Here is a tiny trained network, its code and every weight. The questions are about switching its units off for an input and a target symbol, where a switched-off unit gives its printed mean instead of its output.

import numpy as np


def w(rows, s, z=0):
    codes = np.array(rows[::2]) - 128.0
    scale = np.full(codes.shape[1], s)
    scale[-1] = z or s
    return codes * scale


def f(y):
    return np.maximum(y, 0)


def softmax(a):
    e = np.exp(a - a.max(-1, keepdims=True))
    return e / e.sum(-1, keepdims=True)


def log_softmax(a):
    a = a - a.max(-1, keepdims=True)
    return a - np.log(np.exp(a).sum(-1, keepdims=True))


def net(x, mask):
    ids = ['γδζθλμξσω'.index(c) for c in x.split()]
    T = len(ids)
    res = E[ids] + P[:T]
    r = res
    for j in range(3):
        rows = slice(2 * j, 2 * j + 2)
        q, k, v = (r @ M[0][rows].T for M in (Q, K, V))
        z = softmax(np.where(np.tri(T) > 0, q @ k.T / 2**0.5, -1e9)) @ v
        o = O[0][rows]
        res = res + np.where(mask[j], z, o[:, -1]) @ o[:, :-1]
    y = f(res @ A[0][:, :-1].T + A[0][:, -1])
    res = res + np.where(mask[3:19], y, B[0][:, -1]) @ B[0][:, :-1]
    return log_softmax(res[-1] @ U[:, :-1].T + U[:, -1])


Q, K, V, O, A, B = {}, {}, {}, {}, {}, {}
E = w([
[152,144,175],'γ',
[56,128,138],'δ',
[188,187,110],'ζ',
[197,183,95],'θ',
[104,45,155],'λ',
[145,156,160],'μ',
[85,151,24],'ξ',
[150,1,214],'σ',
[166,95,103],'ω',
],0.013)
P = w([
[151,167,26],'0',
[95,123,254],'1',
[106,214,142],'2',
[216,80,74],'3',
[109,96,235],'4',
[93,211,142],'5',
[213,86,69],'6',
[118,85,215],'7',
[95,209,136],'8',
[213,86,73],'9',
],0.0059)
Q[0] = w([
[89,1,93],'h0',
[163,144,135],'h0',
[10,159,95],'h1',
[148,117,77],'h1',
[120,152,162],'h2',
[146,92,157],'h2',
],0.015)
K[0] = w([
[97,250,91],'h0',
[146,119,150],'h0',
[100,37,185],'h1',
[110,171,151],'h1',
[161,126,105],'h2',
[126,86,138],'h2',
],0.02)
V[0] = w([
[144,64,166],'h0',
[141,149,160],'h0',
[171,154,101],'h1',
[171,45,122],'h1',
[125,254,150],'h2',
[78,175,127],'h2',
],0.0081)
O[0] = w([
[253,178,173,2],'h0',
[105,159,134,47],'h0',
[209,138,158,198],'h1',
[96,36,102,98],'h1',
[45,239,166,143],'h2',
[56,152,93,165],'h2',
],0.0051,0.00072)
A[0] = w([
[42,48,193,66],'n0',
[90,213,150,89],'n1',
[174,167,92,64],'n2',
[180,194,73,34],'n3',
[185,203,80,139],'n4',
[167,233,183,64],'n5',
[111,204,254,142],'n6',
[105,81,120,71],'n7',
[47,235,183,139],'n8',
[34,106,122,149],'n9',
[152,57,223,162],'n10',
[160,205,180,92],'n11',
[97,178,154,120],'n12',
[143,59,140,105],'n13',
[236,80,129,3],'n14',
[104,158,28,67],'n15',
],0.0082,0.0047)
B[0] = w([
[196,32,102,211],'n0',
[104,120,39,183],'n1',
[66,155,150,159],'n2',
[107,138,251,173],'n3',
[217,142,159,237],'n4',
[16,98,89,212],'n5',
[203,39,147,223],'n6',
[90,105,79,151],'n7',
[152,233,73,240],'n8',
[114,130,199,243],'n9',
[71,201,176,253],'n10',
[57,84,111,199],'n11',
[126,161,88,170],'n12',
[147,170,133,186],'n13',
[77,17,28,186],'n14',
[143,57,213,210],'n15',
],0.019,0.0041)
U = w([
[71,40,139,89],'γ',
[163,144,96,223],'δ',
[36,173,152,16],'ζ',
[129,178,179,253],'θ',
[165,102,227,221],'λ',
[254,111,103,121],'μ',
[100,122,96,96],'ξ',
[207,73,65,195],'σ',
[14,194,131,73],'ω',
],0.0074,0.0029)

Each question gives the input, a string of symbols that net reads in full, and the target symbol t.
The units are the heads (2 rows each of Q, K, V and O) and the neurons (one row each of A and B). Each row of codes is followed by its name. A weight is (code - 128) times the scale printed after its matrix; where a second scale follows, it is the last column's (O, A, B and U).
mask holds one flag per unit, heads first, then neurons. A switched-off unit (its flag False) gives its mean, the last column of its rows in O or B, instead of its output. The means were averaged over made-up inputs and are rounded, as every weight is.
A unit's drop is (log p(t) with every unit on - log p(t) with that unit switched off) / (log p(t) with every unit on - log p(t) with every unit switched off).
most important unit: the unit with the biggest drop
top k neurons: the k neurons with the biggest drops, biggest first
heads that matter: for each layer, one digit per head in row order, 1 if its drop is at least 0.15 and else 0, layers parted by /
drop of u: that unit's drop, to one decimal
input ξ μ ω σ σ ξ ξ ζ, target γ: heads that matter -> 100
input δ μ σ δ σ ξ ξ, target γ: heads that matter -> 110
input ξ σ δ μ, target γ: most important unit -> h0
input ξ θ ξ μ μ θ σ γ, target γ: heads that matter -> 111
input θ σ ζ, target ω: top 3 neurons -> n5, n11, n2
input ξ θ ξ θ, target λ: top 3 neurons -> n3, n4, n8
input μ δ ξ δ μ μ μ μ ξ θ, target λ: heads that matter -> 000
input θ θ σ μ λ σ μ, target γ: top 3 neurons -> n14, n8, n5
input ξ δ μ σ γ, target γ: top 3 neurons -> n6, n5, n14
input ξ ξ σ σ θ, target γ: drop of n14 -> 0.5
input δ σ σ σ σ ξ ξ, target γ: drop of n4 -> 0.3
input ξ ω ξ δ σ θ ζ, target γ: drop of h1 -> 0.2
input ζ ξ ξ ξ θ ξ ξ, target λ: drop of n13 -> 0.0
